Below are the code and all the weights of a small trained network. Each question names an input and a class and asks about switching units off, where a switched-off unit gives its printed mean instead of its output.

import numpy as np


def w(rows, s, z=0):
    codes = np.array(rows[::2]) - 128.0
    scale = np.full(codes.shape[1], s)
    scale[-1] = z or s
    return codes * scale


def norm(h):
    return h / np.sqrt((h * h).mean(-1, keepdims=True) + 1e-5)


def f(y):
    return np.maximum(y, 0)


def log_softmax(a):
    a = a - a.max(-1, keepdims=True)
    return a - np.log(np.exp(a).sum(-1, keepdims=True))


def net(x, mask):
    res = np.array(x, float).reshape(1, 5) / 4 @ E
    u = 0
    for l in range(2):
        y = f(norm(res) @ A[l][:, :-1].T + A[l][:, -1])
        res = res + np.where(mask[u : u + 4], y, B[l][:, -1]) @ B[l][:, :-1]
        u += 4
    return log_softmax(norm(res)[-1] @ U[:, :-1].T + U[:, -1])


A, B = {}, {}
E = w([
[74,198,2,126,141,186,100,117,250,134,106],'x0',
[84,60,97,81,103,110,198,110,159,107,103],'x1',
[143,138,101,92,129,74,102,152,129,88,143],'x2',
[61,158,82,138,104,71,178,119,83,162,103],'x3',
[179,114,186,247,158,58,208,190,181,55,68],'x4',
],0.0082)
A[0] = w([
[148,202,91,58,116,15,61,169,95,53,139,20],'0.n0',
[93,151,186,212,98,244,184,74,99,196,104,31],'0.n1',
[66,201,96,193,92,19,145,74,45,166,131,57],'0.n2',
[126,224,152,189,154,113,60,131,60,157,120,3],'0.n3',
],0.011,0.0052)
B[0] = w([
[105,47,118,169,165,70,111,75,142,196,142,207],'0.n0',
[125,70,95,114,170,11,90,110,144,148,156,227],'0.n1',
[129,149,165,62,163,189,150,219,120,148,94,254],'0.n2',
[168,122,108,174,31,183,123,134,118,118,197,213],'0.n3',
],0.011,0.0076)
A[1] = w([
[91,67,135,52,104,131,193,81,133,82,94,3],'1.n0',
[132,125,222,96,106,96,134,73,4,112,128,57],'1.n1',
[181,77,193,85,155,173,63,88,166,76,140,16],'1.n2',
[98,153,138,40,109,151,80,40,54,138,145,2],'1.n3',
],0.017,0.0047)
B[1] = w([
[226,166,187,187,90,177,4,125,40,173,244,195],'1.n0',
[86,193,3,107,148,168,98,58,253,106,103,254],'1.n1',
[58,154,122,42,125,128,192,191,31,215,90,213],'1.n2',
[167,88,213,237,143,67,223,178,157,14,52,229],'1.n3',
],0.0077,0.0093)
U = w([
[152,115,209,198,148,103,204,160,146,14,59,206],'0',
[96,155,139,8,166,172,171,211,72,201,88,115],'1',
[102,207,28,84,144,180,108,41,222,97,118,252],'2',
[196,146,153,169,69,176,69,119,79,134,232,126],'3',
[107,2,109,95,194,26,109,88,130,196,157,50],'4',
[91,138,177,79,101,115,137,105,138,144,176,18],'5',
],0.0095,0.0034)

Each question gives the input, the list of numbers given to net, and the class t.
The units are the neurons (one row each of A and B). Each row of codes is followed by its name. A weight is (code - 128) times the scale printed after its matrix; where a second scale follows, it is the last column's (A, B and U).
mask holds one flag per neuron, layer by layer. A switched-off neuron (its flag False) gives its mean, the last column of its row in B, instead of its output. The means were averaged over made-up inputs and are rounded, as every weight is.
A unit's drop is (log p(t) with every unit on - log p(t) with that unit switched off) / (log p(t) with every unit on - log p(t) with every unit switched off).
The circuit of an input: a set's keep is (log p(t) with only the set's units on - log p(t) with every unit switched off) / (log p(t) with every unit on - log p(t) with every unit switched off). Starting from all 8 units, units are removed one at a time, each time the one whose removal leaves the highest keep (on an exact tie, the one counted first), for as long as the keep stays at least 0.8.
circuit, biggest first: the units of the circuit, biggest drop first
unit that matters most: the unit with the biggest drop
k most important neurons: the k neurons with the biggest drops, biggest first
k most important neurons of layer l: the k neurons of layer l with the biggest drops, biggest first
input [-7,-7,4,-5,4], class 2: 3 most important neurons of layer 1 -> [1.n1 1.n3 1.n0]
input [-6,8,-8,-4,-8], class 0: 2 most important neurons -> [1.n3 0.n0]
input [-8,-7,0,-8,7], class 1: 2 most important neurons of layer 1 -> [1.n2 1.n3]
input [7,-7,-2,8,-6], class 1: circuit, biggest first -> [1.n1]
input [-8,-4,8,-6,4], class 2: 4 most important neurons -> [1.n1 0.n1 0.n2 1.n3]
input [-7,-6,1,6,-3], class 2: 2 most important neurons -> [1.n1 1.n2]
input [4,-7,-6,4,1], class 3: 4 most important neurons -> [0.n3 1.n1 0.n0 1.n2]
input [-6,8,-7,1,4], class 3: 2 most important neurons -> [1.n0 0.n0]
input [6,3,8,3,-5], class 4: circuit, biggest first -> [0.n0 1.n1]
input [2,7,-3,-5,0], class 3: 2 most important neurons -> [1.n0 0.n2]
input [5,7,5,-1,-5], class 3: circuit, biggest first -> [1.n0 1.n1]
input [-3,1,-6,3,4], class 4: 2 most important neurons -> [0.n1 1.n3]
input [0,3,8,5,4], class 4: 2 most important neurons of layer 1 -> [1.n3 1.n2]
input [2,6,-8,7,3], class 4: unit that matters most -> 0.n1
input [5,-3,-7,-6,-8], class 0: 2 most important neurons -> [1.n3 0.n2]
input [-3,5,7,4,6], class 4: 4 most important neurons -> [1.n3 0.n0 0.n3 1.n0]
input [1,1,4,-5,-1], class 1: 2 most important neurons -> [1.n2 0.n1]
input [3,2,8,-7,2], class 4: 2 most important neurons -> [0.n0 0.n2]
input [-6,4,-5,-8,-6], class 1: 2 most important neurons -> [1.n2 1.n1]
input [5,3,7,8,-8], class 0: 2 most important neurons -> [1.n3 0.n1]
input [-5,-7,2,2,3], class 3: unit that matters most -> 0.n3
input [3,-4,7,-5,3], class 4: 2 most important neurons of layer 0 -> [0.n0 0.n2]
input [-6,-5,-7,-6,3], class 4: 2 most important neurons of layer 0 -> [0.n1 0.n2]
input [-3,5,-3,4,0], class 3: 2 most important neurons of layer 1 -> [1.n0 1.n2]
input [6,8,3,-3,3], class 3: 2 most important neurons of layer 1 -> [1.n0 1.n1]
